Here is a tiny trained network, its code and every weight. The questions are about switching its units off for an input and a class, where a switched-off unit gives its printed mean instead of its output.

import numpy as np


def w(rows, s, z=0):
    codes = np.array(rows[::2]) - 128.0
    scale = np.full(codes.shape[1], s)
    scale[-1] = z or s
    return codes * scale


def f(y):
    return np.maximum(y, 0)


def log_softmax(a):
    a = a - a.max(-1, keepdims=True)
    return a - np.log(np.exp(a).sum(-1, keepdims=True))


def net(x, mask):
    res = np.array(x, float).reshape(1, 7) / 4 @ E
    y = f(res @ A[0][:, :-1].T + A[0][:, -1])
    res = res + np.where(mask, y, B[0][:, -1]) @ B[0][:, :-1]
    return log_softmax(res[-1] @ U[:, :-1].T + U[:, -1])


A, B = {}, {}
E = w([
[91,39,80,95,157,47,168,6,17,141,77],'x0',
[172,67,222,208,217,148,217,107,129,25,176],'x1',
[76,49,178,214,65,95,71,54,203,222,183],'x2',
[108,71,148,104,98,113,142,168,141,112,124],'x3',
[156,160,127,106,139,135,120,82,142,131,134],'x4',
[110,147,120,156,86,134,97,120,96,79,128],'x5',
[58,144,48,132,135,254,186,73,221,120,72],'x6',
],0.0077)
A[0] = w([
[34,105,18,148,129,254,219,73,208,103,54,3],'n1',
[121,146,99,101,152,145,145,166,113,79,98,160],'n2',
[145,100,183,189,195,156,152,101,115,69,135,54],'n3',
[182,170,83,63,140,140,193,194,90,76,63,125],'n4',
[88,58,84,96,162,59,188,10,21,141,78,40],'n5',
[116,192,104,63,160,139,186,177,75,67,93,134],'n6',
[159,196,138,157,124,163,94,229,192,110,183,106],'n7',
[101,78,95,98,157,92,148,71,47,129,109,28],'n8',
[226,136,168,131,145,11,76,177,15,163,185,128],'n9',
[70,63,198,180,89,101,87,48,202,201,127,132],'n10',
[73,170,41,16,68,111,22,174,112,223,63,57],'n11',
[104,126,135,195,77,115,128,66,183,172,168,223],'n12',
[143,185,182,103,138,159,118,181,183,125,152,153],'n13',
[142,147,131,59,166,153,145,171,77,105,82,113],'n14',
[168,104,130,142,117,80,109,142,121,134,113,7],'n15',
[155,74,211,188,196,156,210,87,139,23,165,57],'n16',
],0.0083,0.0011)
B[0] = w([
[109,134,228,58,144,76,107,123,98,110,107,251],'n1',
[134,133,103,124,142,138,103,105,127,159,144,176],'n2',
[119,128,101,148,114,95,181,118,109,130,128,193],'n3',
[111,78,105,149,127,129,84,97,124,141,190,218],'n4',
[147,152,128,164,112,201,102,203,171,107,91,246],'n5',
[133,102,97,151,144,128,72,108,132,151,168,210],'n6',
[153,120,135,132,125,189,124,163,164,122,64,211],'n7',
[150,136,143,137,100,177,120,159,163,125,107,197],'n8',
[83,129,193,57,150,105,116,95,118,113,103,235],'n9',
[130,105,77,145,158,141,84,102,119,135,192,227],'n10',
[151,149,106,165,117,88,250,118,115,121,134,253],'n11',
[129,93,96,121,143,130,77,129,111,138,148,196],'n12',
[113,142,129,155,103,165,108,164,120,100,97,187],'n13',
[113,96,112,145,137,112,105,106,137,147,166,189],'n14',
[128,150,143,101,154,138,118,119,133,128,125,151],'n15',
[143,165,80,129,96,92,203,124,123,160,129,232],'n16',
],0.015,0.014)
U = w([
[100,36,71,160,150,122,43,75,130,149,213,85],'0',
[140,122,144,171,98,213,107,191,198,79,52,255],'1',
[130,137,89,161,99,45,254,97,111,127,128,37],'2',
[52,101,243,30,155,64,100,87,104,88,98,141],'3',
],0.0083,0.00098)

Each question gives the input, the list of numbers given to net, and the class t.
The units are the neurons (one row each of A and B). Each row of codes is followed by its name. A weight is (code - 128) times the scale printed after its matrix; where a second scale follows, it is the last column's (A, B and U).
mask holds one flag per neuron, in row order. A switched-off neuron (its flag False) gives its mean, the last column of its row in B, instead of its output. The means were averaged over made-up inputs and are rounded, as every weight is.
A unit's drop is (log p(t) with every unit on - log p(t) with that unit switched off) / (log p(t) with every unit on - log p(t) with every unit switched off).
The circuit of an input: a set's keep is (log p(t) with only the set's units on - log p(t) with every unit switched off) / (log p(t) with every unit on - log p(t) with every unit switched off). Starting from the 12 units with the biggest drops (on a tie, the unit counted first), units are removed one at a time, each time the one whose removal leaves the highest keep (on an exact tie, the one counted first), for as long as the keep stays at least 0.8.
units of the circuit, in order: the units of the circuit, biggest drop first
unit that matters most: the unit with the biggest drop
top k neurons: the k neurons with the biggest drops, biggest first
drop of u: that unit's drop, to one decimal
input [8,2,-8,2,-4,-2,5], class 0: top 2 neurons -> (n4, n6)
input [5,-4,-6,3,4,-4,7], class 3: units of the circuit, in order -> (n1)
input [0,2,5,8,1,3,-6], class 3: top 2 neurons -> (n9, n4)
input [-2,-3,-5,6,5,-5,-5], class 0: top 4 neurons -> (n1, n4, n6, n14)
input [-6,-7,-2,0,-2,1,4], class 2: top 2 neurons -> (n11, n5)
input [-3,6,-6,-7,1,-4,-1], class 0: top 2 neurons -> (n11, n4)
input [-4,-6,4,0,-4,6,-1], class 2: top 2 neurons -> (n11, n5)
input [-5,8,-7,1,5,-1,5], class 2: top 3 neurons -> (n16, n3, n10)
input [5,-1,-4,-6,4,4,5], class 1: top 4 neurons -> (n5, n9, n8, n10)
input [7,-6,-5,-7,4,-8,3], class 1: top 2 neurons -> (n5, n8)
input [2,4,3,3,-8,1,1], class 2: top 2 neurons -> (n16, n4)
input [-7,0,-6,-3,-3,-5,8], class 3: top 2 neurons -> (n1, n5)
input [0,-5,2,5,-4,0,5], class 2: top 2 neurons -> (n11, n9)
input [6,5,6,1,-2,7,-8], class 3: unit that matters most -> n9
input [8,-5,-5,-4,-4,5,-5], class 1: drop of n1 -> 0.0
input [-3,-8,-2,-2,-5,-5,7], class 2: drop of n11 -> 3.3
input [5,0,-5,5,2,-7,3], class 0: drop of n11 -> 0.1
